[30, 90, 67, 42, 27, 22] 22, 30
[[43, 143, 119, 80, 50, 116, 46], [131, 33, 52, 79, 105, 57, 105], [125, 48, 64, 85, 106, 66, 106]] 46, 125
[[108, 42, 65, 41, 90, 35, 69], [65, 90, 98, 48, 68, 97, 46]] 69, 65
[[34, 129, 85, 54], [89, 104, 100, 93], [101, 100, 101, 98]] 54, 101
[92, 176, 76, 94, 108, 128] 128, 92
[82, 39, 165, 173] 173, 82
---
136  132   26   16 → 136
104  157  186   85   72   99   56 → 104
 29   57   90  132 → 29
 79  107   94  150   64   64   22 → 79
 87  133   72  186   62   38 → 87
 86   86  114  100   37  110   41 → 86
---
| 123 |  69 |  15 | 100 | 106 | out 15
| 178 |  77 | 107 |  54 |  45 | out 107
| 131 |  95 |  33 |  64 |  77 | out 33
| 62 | 48 | 44 | 32 | 42 | out 44
| 145 | 155 | 171 |  91 |  94 | out 171
|  18 |  60 |  74 | 100 | 108 | out 74
---
[[117  99 139  37  89 150  98]
 [101  99 129  53  90 137  88]
 [ 56  95 119  61  87 126  54]] yields 150

[[99 98 95 97]
 [77 91 90 75]
 [43 38 25 35]] yields 95

[[ 60  64  77  96  21]
 [ 61  86 130 168  50]
 [115 102  95  85  75]] yields 96

[[ 26  31  89 142 142]
 [151 123  85  67  75]
 [156 113  80  83 106]] yields 142

[[123 120 114 106 110]
 [106  82  53  27  75]
 [ 76  78 111 122  76]] yields 106

[[100  99 100 100  99 100 100]
 [ 28  79  28  25  87  27  76]
 [111 133 135 134 132 114  92]] yields 100

[[161 187  90 120  66 167]
 [ 95  99  95  99  95  96]
 [135 154  97 111  80 140]] yields 66
---
Input:
[[ 86  72  65  73 132 114]
 [116 112 106  53  91 116]
 [ 13 105  23  98 113 110]]
Output: 65

Input:
[[ 70 109  80  93  70  79]
 [ 96 106  92  95 119  90]
 [ 98 105 163 168 109 122]]
Output: 80

Input:
[[165  20 147  86  67  88  64]
 [176 180  47  22 142 140  49]
 [134 177  77 113  65 128  88]]
Output: 147

Input:
[[178  94 134 164  42 115 126]
 [ 27  46  45  20  95  34  87]
 [157  79 137 132  41  97 141]]
Output: 134

Input:
[[113  80  60  81 127  25]
 [106  85  79  80  26  84]
 [ 92 134 103  70  95 180]]
Output: 60

Input:
[[101 174  30 157  62 119]
 [105 174  32 157  66 122]
 [106 142  66 123 120 104]]
Output: 30
---
[[99, 119, 109, 112, 185], [107, 90, 101, 60, 82], [102, 94, 100, 103, 32]] gives 109
[[93, 112, 165, 86], [98, 130, 132, 77], [87, 130, 136, 90]] gives 112
[[144, 151, 65, 87, 78], [71, 63, 100, 84, 128], [53, 39, 124, 36, 80]] gives 65
[[116, 128, 58, 39, 144], [152, 79, 152, 127, 57], [94, 111, 32, 43, 79]] gives 58
[[182, 125, 147, 27, 67], [125, 74, 62, 101, 126], [130, 53, 27, 97, 117]] gives 147
[[140, 19, 138, 73, 49, 74], [111, 71, 109, 100, 67, 99], [95, 118, 97, 102, 101, 107]] gives 73
[[160, 31, 54, 128, 170], [25, 103, 141, 143, 116], [159, 79, 124, 124, 96]] gives 54
[[26, 169, 66, 133], [28, 176, 56, 131], [57, 180, 31, 103]] gives 169
[[101, 100, 109, 115, 116], [186, 106, 107, 70, 162], [179, 101, 106, 83, 168]] gives 109
---
 98  109  119   81  121  119
102  146  162   83  124  161
==> 146

162  168   66   44  131  153   81 ==> 153

 88  121   33   30  104  139 ==> 104

43  37  20  18 ==> 20

 64  105  104   16 ==> 64

 93  116  123   35   98   94
138  140   32   66   64   38
 66   72   79   83   44  125
==> 125
---
((167, 115, 119, 85, 74), (84, 93, 129, 81, 99), (89, 96, 35, 95, 47)) yields 167
((65, 94, 64, 72), (100, 106, 111, 113), (115, 99, 13, 115)) yields 65
((79, 59, 91, 109, 110, 105), (70, 147, 174, 65, 86, 107), (85, 106, 128, 68, 64, 103)) yields 79
((111, 87, 129, 124, 187), (127, 123, 107, 131, 116), (106, 81, 114, 104, 141)) yields 111
((136, 60, 57, 62), (147, 81, 66, 77), (121, 73, 18, 57)) yields 136
((116, 126, 129, 143), (176, 103, 51, 93), (93, 102, 103, 167)) yields 116
((113, 66, 77, 78, 98, 105, 106), (73, 103, 76, 112, 49, 103, 114), (112, 98, 127, 176, 152, 110, 85)) yields 113
---
| 122 | 186 | 127 | 151 |  93 |
| 170 | 127 | 105 |  56 |  47 |
| 107 |  45 | 120 |  98 |  79 |
result: 47

|  70 |  45 |  78 | 112 | 148 | 102 |  82 |
|  64 |  17 |  79 |  95 |  43 |  70 | 106 |
| 129 | 140 |  99 |  85 |  55 | 103 | 129 |
result: 106

|  99 | 157 | 131 | 167 |
| 117 |  95 | 115 | 120 |
|  99 | 126 |  88 |  66 |
result: 120

| 166 | 109 | 135 | 131 |  93 |  67 | 139 |
|  93 |  64 | 136 |  87 | 137 |  37 | 133 |
|  57 |  31 |  14 |  77 |  60 | 102 |  78 |
result: 133

| 142 | 106 |  98 |  77 |  79 | 176 |
| 111 |  93 |  90 | 119 | 101 |  98 |
|  95 |  78 | 107 | 102 |  79 |  82 |
result: 98

|  41 |  34 |  74 |  65 | 103 |
|  41 | 130 |  95 | 140 | 134 |
|  65 |  34 |  74 |  46 | 103 |
result: 134

| 110 | 101 | 143 | 100 | 179 | 134 | 100 |
| 165 | 147 |  56 |  69 |  77 |  96 |  88 |
| 108 | 112 |  75 |  62 | 107 |  41 | 146 |
result: 88

|  66 | 136 |  93 | 123 |  94 | 121 |
| 180 |  42 |  48 |  73 |  85 |  95 |
|  86 | 110 | 114 | 105 |  88 |  96 |
result: 95

|  87 |  92 | 168 |  64 |  88 |  80 |
|  87 | 122 |  77 |  55 |  97 |  75 |
|  32 | 101 | 125 |  93 |  97 |  73 |
result: 75
---
[[ 24  59  90 109  64 161]
 [122  97  61  42 125 148]
 [ 74  47  44  66 155 126]] Out: 59

[[100  99 137 106  69 115]
 [ 99 116  13  94  69  44]
 [ 78  72 100  75  88  90]] Out: 99

[[124  87 168 139  65]
 [ 79  27 168 167 151]
 [ 40  30 131 114 121]] Out: 87

[[141 104  74  86 153  79]
 [ 86 165 142  77 173  78]
 [ 75 121 126 101  99 103]] Out: 104

[[ 65 100  88 110  21]
 [157 137 102 179 110]
 [127  42 108 157  42]] Out: 100

[[136 104 106 123  65  21 125]
 [125  76 116  28  87 151 128]
 [ 68  24  89  91 106 135 173]] Out: 104

[[139  62  80 105 128 144]
 [113 169  91  89  78  78]
 [ 77  86  78  88  96  84]] Out: 62

[[ 69  18  51 116  25 127 164]
 [ 66  25  48 111  23 132 171]
 [132 180 149  84 172  72  32]] Out: 18
